Below is a small trained network, with its code and all its weights. Each question gives an input and a class and asks what happens when units are switched off, that is, made to give their printed mean instead of their output.

import numpy as np


def w(rows, s, z=0):
    codes = np.array(rows[::2]) - 128.0
    scale = np.full(codes.shape[1], s)
    scale[-1] = z or s
    return codes * scale


def f(y):
    return np.maximum(y, 0)


def log_softmax(a):
    a = a - a.max(-1, keepdims=True)
    return a - np.log(np.exp(a).sum(-1, keepdims=True))


def net(x, mask):
    res = np.array(x, float).reshape(1, 8) / 4 @ E
    y = f(res @ A[0][:, :-1].T + A[0][:, -1])
    res = res + np.where(mask, y, B[0][:, -1]) @ B[0][:, :-1]
    return log_softmax(res[-1] @ U[:, :-1].T + U[:, -1])


A, B = {}, {}
E = w([
[105,130,118,105,158,80,159,102,122,141],'x0',
[118,129,133,108,145,97,140,102,122,142],'x1',
[181,77,156,203,150,50,82,167,110,113],'x2',
[103,227,25,253,101,129,48,127,99,193],'x3',
[135,126,108,151,160,107,162,139,133,121],'x4',
[105,151,71,75,188,93,93,135,225,1],'x5',
[120,131,154,128,133,104,126,109,132,134],'x6',
[162,219,167,92,210,146,90,194,138,227],'x7',
],0.0088)
A[0] = w([
[134,118,212,131,184,159,172,98,108,89,7],'n0',
[96,227,69,237,103,145,94,116,93,134,12],'n1',
[176,182,157,79,228,132,86,184,168,223,70],'n2',
[12,43,62,161,112,72,178,69,118,129,247],'n3',
[65,172,151,117,145,83,49,120,139,51,96],'n4',
[142,129,99,131,126,158,31,196,154,76,209],'n5',
[204,109,166,223,167,58,171,134,182,120,169],'n6',
[253,80,186,122,126,31,47,209,123,120,110],'n7',
[212,82,197,50,154,187,231,167,130,74,3],'n8',
[49,139,138,59,76,225,180,138,208,173,206],'n9',
[147,124,195,203,62,155,126,140,19,199,254],'n10',
],0.0077,0.0035)
B[0] = w([
[132,170,127,142,93,75,148,145,105,188,152],'n0',
[138,154,83,70,71,66,86,95,148,206,214],'n1',
[173,34,245,177,1,166,146,102,184,89,206],'n2',
[178,77,217,107,139,170,99,123,98,47,208],'n3',
[37,188,181,125,159,129,230,148,116,85,168],'n4',
[143,104,137,128,189,127,184,73,137,135,183],'n5',
[125,178,138,134,170,167,67,183,100,122,179],'n6',
[79,159,109,115,151,165,145,80,61,195,195],'n7',
[106,127,119,54,50,41,71,51,125,178,192],'n8',
[89,145,190,61,194,172,81,184,90,145,192],'n9',
[95,105,131,72,184,115,183,189,180,72,247],'n10',
],0.0085,0.014)
U = w([
[155,195,99,67,83,1,45,87,136,206,9],'0',
[146,139,173,106,217,139,101,147,167,157,254],'1',
[203,94,182,177,30,215,126,120,166,77,88],'2',
[124,195,157,94,231,167,131,149,83,184,191],'3',
[157,156,158,98,195,126,139,137,130,167,197],'4',
[107,166,145,90,232,109,247,191,161,153,26],'5',
],0.0069,0.0043)

Each question gives the input, the list of numbers given to net, and the class t.
The units are the neurons (one row each of A and B). Each row of codes is followed by its name. A weight is (code - 128) times the scale printed after its matrix; where a second scale follows, it is the last column's (A, B and U).
mask holds one flag per neuron, in row order. A switched-off neuron (its flag False) gives its mean, the last column of its row in B, instead of its output. The means were averaged over made-up inputs and are rounded, as every weight is.
A unit's drop is (log p(t) with every unit on - log p(t) with that unit switched off) / (log p(t) with every unit on - log p(t) with every unit switched off).
The circuit of an input: a set's keep is (log p(t) with only the set's units on - log p(t) with every unit switched off) / (log p(t) with every unit on - log p(t) with every unit switched off). Starting from all 11 units, units are removed one at a time, each time the one whose removal leaves the highest keep (on an exact tie, the one counted first), for as long as the keep stays at least 0.8.
units of the circuit, in order: the units of the circuit, biggest drop first
unit that matters most: the unit with the biggest drop
k most important neurons: the k neurons with the biggest drops, biggest first
drop when u is switched off: that unit's drop, to one decimal
input [7,0,-4,6,6,8,5,-8], class 2: unit that matters most : n3
input [3,8,7,-4,3,-1,0,-4], class 3: units of the circuit, in order : n7; n6
input [5,3,0,8,-2,-5,-5,8], class 0: 2 most important neurons : n1; n3
input [-2,-7,-5,-7,-4,4,4,4], class 0: 2 most important neurons : n8; n10
input [-4,1,8,-6,-1,3,5,-6], class 3: units of the circuit, in order : n7; n2
input [-5,-1,4,7,0,8,-4,-2], class 5: 2 most important neurons : n4; n5
input [6,6,7,2,-6,0,4,-2], class 3: 2 most important neurons : n2; n7
input [2,1,8,-7,1,7,0,6], class 3: 3 most important neurons : n7; n1; n6
input [5,-5,6,4,4,1,0,-2], class 3: units of the circuit, in order : n2; n6
input [4,-3,-1,-8,-1,-8,5,-6], class 0: 3 most important neurons : n8; n2; n0
input [6,1,-6,0,1,5,4,-6], class 2: 2 most important neurons : n3; n10
input [4,-3,4,-2,3,4,5,6], class 2: 3 most important neurons : n2; n10; n9
input [-6,8,-4,6,-1,7,-5,7], class 2: 2 most important neurons : n2; n10
input [-2,-3,8,-5,-1,4,5,5], class 3: units of the circuit, in order : n7
input [6,6,-6,0,4,-6,6,-7], class 2: 2 most important neurons : n3; n7
input [0,7,3,5,4,0,-8,1], class 0: 2 most important neurons : n1; n9
input [3,-8,2,-7,2,7,-7,6], class 0: 2 most important neurons : n8; n10
input [-4,0,4,-3,2,-6,5,6], class 2: 2 most important neurons : n2; n9
input [3,-4,1,-8,0,-6,-6,0], class 0: drop when n8 is switched off : 1.0
input [3,-8,-3,-3,1,-1,1,-2], class 0: drop when n6 is switched off : 0.2
input [-7,-4,2,-8,4,4,-2,-4], class 0: drop when n8 is switched off : 0.8
input [-5,7,8,-8,8,3,5,8], class 0: drop when n6 is switched off : 0.0
input [8,5,-3,2,6,2,-7,-8], class 2: units of the circuit, in order : n3
